[151 136 117 124 126] 136

[[145 100 117 141 125]
 [101 119 137 103 126]] 119

[143 105 133 119 126] 105

[155 137 107 138 131] 137

[131 109 101 122 100] 109

[ 99 143 136 134 106] 143

[118 128 106 144 145] 128

[128 141 115 104 129] 141

[135 154 150 158 120] 154
---
[118 112 136 130 103 109 112]: 118, 112

[133 104 118 115]: 133, 115

[[104 139 122 138]
 [117 135 120 135]
 [142 139 103 141]]: 104, 141

[[147 144 105 105]
 [102 129 142 135]
 [121 111 137 142]]: 147, 142

[[131 116 121 137 122]
 [109 128 115 154 117]]: 131, 117

[[152 139 109 112 151 154]
 [123 119 137 120 144 107]
 [121 138 136 142 123 141]]: 152, 141

[133 138 150 149]: 133, 149
---
[105, 144, 104, 115, 154, 140, 103] -> 105, 103

[153, 111, 129, 142, 131, 115] -> 153, 115

[[140, 110, 137, 140, 140, 139, 111],
 [136, 100, 133, 133, 136, 132, 119],
 [115, 127, 114, 111, 116, 113, 114]] -> 140, 114

[154, 128, 132, 127, 134] -> 154, 134

[130, 133, 113, 113, 125, 106] -> 130, 106

[138, 157, 139, 134, 135] -> 138, 135

[[116, 114, 111, 106, 106],
 [112, 110, 107, 109, 102],
 [139, 134, 137, 133, 134]] -> 116, 134

[[122, 122, 130, 123, 123, 123, 124],
 [128, 127, 125, 126, 125, 127, 123],
 [135, 135, 104, 134, 132, 135, 131]] -> 122, 131

[[120, 128, 128, 152, 129],
 [126, 128, 128, 119, 129]] -> 120, 129
---
[[127 126 142 147 136 122]
 [131 110 119 141 133 133]
 [129 129 129 106 124 118]] out 133

[[109 152 149 135 106 110]
 [101 106 106 106 150 108]
 [117 136 145 107 145 149]] out 108

[[114 140 114 137 133 138]
 [124 146 125 145 129 146]
 [151 131 151 136 120 133]] out 146

[[111 125 127 147 120 138]
 [107 119 143 144 146 136]
 [110 122 133 150 114 139]] out 136

[[142 142 116 141 117]
 [138 113 141 113 136]
 [128 154 129 154 134]] out 136

[[122 134 145 139 142 136 145]
 [106 151 123 151 152 152 124]
 [112 144 112 142 151 153 112]] out 124

[[123 119 131 127 130 115 124]
 [130 142 130 121 120 153 142]
 [125 123 132 123 128 125 130]] out 142

[[155 142 127 122 157]
 [136 156 126 127 140]
 [128 129 150 147 126]] out 140
---
[[124 123 158 120 128]
 [145 146 144 136 117]] yields 124, 117

[[150 142 146 124 139 132 137]
 [118 117 136 133 114 138 126]
 [114 123 150 130 111 137 148]] yields 150, 148

[130 150 135 141 149 101 107] yields 130, 107

[118 138 154 144 121 112] yields 118, 112

[111 136 103 105 105 122 116] yields 111, 116

[[127 126 127 135]
 [138 138 138 151]
 [107 107 107 110]] yields 127, 110

[101 140 139 104 128] yields 101, 128

[[116  98 115 114 115]
 [125 133 147 145 124]] yields 116, 124

[[133 111 130 125 129 113]
 [137 124 138 156 154 123]] yields 133, 123

[126 132 116 100] yields 126, 100
---
array([[148, 113, 145, 123, 146, 152, 123],
       [139, 126, 139, 129, 138, 140, 129],
       [140, 131, 140, 132, 140, 140, 132]])	140

array([[128, 146, 148, 128],
       [128, 134, 125, 137],
       [101, 150, 115, 156]])	150

array([[134, 135, 133, 134, 130],
       [121, 126, 150, 132, 128],
       [141, 138, 118, 135, 136]])	118

array([[152, 156, 107, 104, 154],
       [152, 155, 106, 104, 154],
       [108, 153, 149, 152, 108]])	149

array([[139, 141, 133, 119, 155, 123],
       [142, 138, 120, 141, 152, 119],
       [125, 126, 134, 133, 129, 121]])	133

array([[110, 122, 136, 119, 149],
       [125, 135, 114, 130, 134],
       [119, 151, 100, 132, 140]])	100

array([[153, 128, 116, 147],
       [114, 128, 142, 129],
       [130, 116, 119, 114]])	116
---
[151 132 106 139 119 109] | 132

[153 156 107 105 154 133 145] | 153

[145 114  99 113 143 125] | 125

[120 136 107 129] | 120

[129 155  98 101] | 101

[155 133 153 125 127 137 128] | 137

[143 141 152 123 118 124 135] | 141

[132 150 135 143 138] | 138

[130 114 115 121 152] | 121

[[132 112 142 133 127 148 137]
 [129 119 146 134 130 141 143]
 [130 112 140 144 134 150 144]] | 146
---
[121 110 130 102 123] yields 130, 130

[ 98 135 107 123 117] yields 107, 135

[133 100 116 151 147 116 113] yields 151, 151

[[125 124 139 124 133]
 [109 143 132 123 121]
 [139 155 134 117 138]] yields 132, 155

[144 110 121 101 120 118 105] yields 101, 144

[100 130 112 151 121 105 112] yields 151, 151

[141 114 109 148 155] yields 109, 155

[128 153 125 112 133] yields 125, 153

[135 135 141 152 144 133 128] yields 152, 152

[146 150 129 140 129 132 132] yields 140, 150
---
Q: [128 119 124 125 149 145]
A: 145
Q: [113 135 150 149  99]
A: 99
Q: [152 144 117 133 130 147 120]
A: 120
Q: [106 112 115 114]
A: 114
Q: [106 130 142 135]
A: 135
Q: [149 131 110 137 107 153]
A: 153
---
132,128,131,136,128,137,134
141,113,117,131,143,131,124
151,99,107,132,156,132,119
| 132

136,128,130,130,127
116,106,154,107,155
| 136

139,136,126,139,101,135 | 139

151,148,124,104,123,120
127,132,145,136,147,148
| 151

113,134,128,106,114,104,105 | 113

130,128,157,129,129,129 | 130

134,125,110,99,124,99 | 134

129,134,115,126,134,149,123 | 129

146,156,138,139,143,122,146
117,135,113,122,133,115,118
138,99,132,141,133,150,124
| 146
---
 99  137  127  139 -> 127
111  154  125  106  127  115  132 -> 125
120  153  105  133  121  126 -> 105
104  154  119  107  140 -> 119
149  154  121  112  139 -> 121
144  122  149  156 -> 149
143  146   99  103  141  136  141 -> 99
149  117  135  137  103  134  123 -> 135
147  146  131  108  105  129  149 -> 131
151  137  117  101  139  103  106 -> 117
---
[[120, 102, 128, 118], [133, 133, 127, 136]] ans = 133
[[158, 143, 117, 120, 122], [113, 144, 106, 125, 131]] ans = 113
[[134, 135, 133, 131, 128], [129, 155, 137, 136, 139]] ans = 129
[[133, 134, 138, 127, 134, 130], [131, 148, 135, 103, 125, 129]] ans = 131
[[153, 132, 136, 129, 114], [155, 133, 132, 127, 112]] ans = 155
[[127, 139, 149, 143, 128], [126, 128, 135, 122, 137]] ans = 126
[[126, 127, 137, 106, 135], [126, 127, 137, 105, 136]] ans = 126
---
[[120, 108, 130, 121, 115], [129, 122, 149, 122, 132], [130, 130, 134, 131, 140]] => 120
[[119, 148, 135, 142, 146, 131], [140, 121, 144, 116, 125, 149], [116, 154, 121, 152, 148, 116]] => 119
[[122, 112, 133, 123, 137], [116, 142, 131, 137, 129], [141, 121, 124, 139, 150]] => 122
[[120, 117, 130, 126, 122], [135, 113, 140, 154, 145], [116, 106, 135, 131, 122]] => 120
[[129, 131, 109, 119, 120, 135], [123, 135, 121, 119, 123, 146], [129, 129, 104, 129, 126, 127]] => 129
[[143, 145, 98, 127, 145], [114, 130, 110, 153, 116], [145, 144, 134, 158, 146]] => 143
---
[[156 145 148 140 133 158]
 [142 135 138 134 125 133]
 [137 132 135 138 137 144]] ==> 140

[[151 129 146 147 123]
 [136 139 130 137 138]] ==> 146

[[111 118 137 145 137 127]
 [146 140 122 106 124 131]] ==> 145

[[121 105 131 108 129 134 115]
 [114 112 115 124 129 137 105]] ==> 129

[116 108 105 102] ==> 108

[130 135 128 128 141 104 130] ==> 141
